Here is a tiny trained network, its code and every weight. The questions are about switching its units off for an input and a class, where a switched-off unit gives its printed mean instead of its output.

import numpy as np


def w(rows, s, z=0):
    codes = np.array(rows[::2]) - 128.0
    scale = np.full(codes.shape[1], s)
    scale[-1] = z or s
    return codes * scale


def f(y):
    return np.maximum(y, 0)


def log_softmax(a):
    a = a - a.max(-1, keepdims=True)
    return a - np.log(np.exp(a).sum(-1, keepdims=True))


def net(x, mask):
    res = np.array(x, float).reshape(1, 3) / 4 @ E
    y = f(res @ A[0][:, :-1].T + A[0][:, -1])
    res = res + np.where(mask, y, B[0][:, -1]) @ B[0][:, :-1]
    return log_softmax(res[-1] @ U[:, :-1].T + U[:, -1])


A, B = {}, {}
E = w([
[25,254,90,51,139,185,111],'x0',
[170,164,96,153,82,166,163],'x1',
[187,144,105,11,40,39,15],'x2',
],0.013)
A[0] = w([
[2,247,23,58,157,131,149,131],'N0',
[145,219,123,49,66,123,31,150],'N1',
[200,79,77,138,134,33,112,229],'N2',
[69,101,190,203,196,232,207,254],'N3',
[150,41,189,157,85,94,158,203],'N4',
[132,153,143,141,155,137,96,110],'N5',
],0.0096,0.0095)
B[0] = w([
[67,196,107,10,219,95,121,207],'N0',
[143,109,104,34,95,86,75,199],'N1',
[201,73,174,200,64,135,103,201],'N2',
[123,101,2,112,250,193,161,252],'N3',
[180,74,124,204,159,116,104,198],'N4',
[77,115,152,113,133,135,101,132],'N5',
],0.012,0.027)
U = w([
[202,79,65,231,167,174,144,246],'0',
[118,110,145,126,78,128,169,6],'1',
[118,132,196,123,85,200,143,14],'2',
[56,191,105,76,183,206,161,157],'3',
[243,102,209,144,2,111,96,254],'4',
[90,199,176,124,56,156,101,42],'5',
[108,211,161,169,79,98,153,13],'6',
[99,186,134,41,57,56,64,94],'7',
],0.0087,0.003)

Each question gives the input, the list of numbers given to net, and the class t.
The units are the neurons (one row each of A and B). Each row of codes is followed by its name. A weight is (code - 128) times the scale printed after its matrix; where a second scale follows, it is the last column's (A, B and U).
mask holds one flag per neuron, in row order. A switched-off neuron (its flag False) gives its mean, the last column of its row in B, instead of its output. The means were averaged over made-up inputs and are rounded, as every weight is.
A unit's drop is (log p(t) with every unit on - log p(t) with that unit switched off) / (log p(t) with every unit on - log p(t) with every unit switched off).
The circuit of an input: a set's keep is (log p(t) with only the set's units on - log p(t) with every unit switched off) / (log p(t) with every unit on - log p(t) with every unit switched off). Starting from all 6 units, units are removed one at a time, each time the one whose removal leaves the highest keep (on an exact tie, the one counted first), for as long as the keep stays at least 0.8.
units of the circuit, in order: the units of the circuit, biggest drop first
k most important neurons: the k neurons with the biggest drops, biggest first
drop of u: that unit's drop, to one decimal
input [5,-4,3], class 7: units of the circuit, in order => [N3]
input [7,6,1], class 7: 2 most important neurons => [N3 N1]
input [1,8,-7], class 3: 2 most important neurons => [N2 N4]
input [1,0,0], class 3: 3 most important neurons => [N4 N2 N1]
input [7,-1,2], class 7: 2 most important neurons => [N3 N1]
input [-1,0,8], class 4: 2 most important neurons => [N2 N0]
input [1,-2,-3], class 3: 2 most important neurons => [N2 N4]
input [7,-6,3], class 7: drop of N1 => 0.1
input [-7,5,2], class 4: drop of N3 => 1.0
input [-6,1,3], class 4: drop of N3 => 0.9
input [1,3,-7], class 3: 2 most important neurons => [N2 N4]
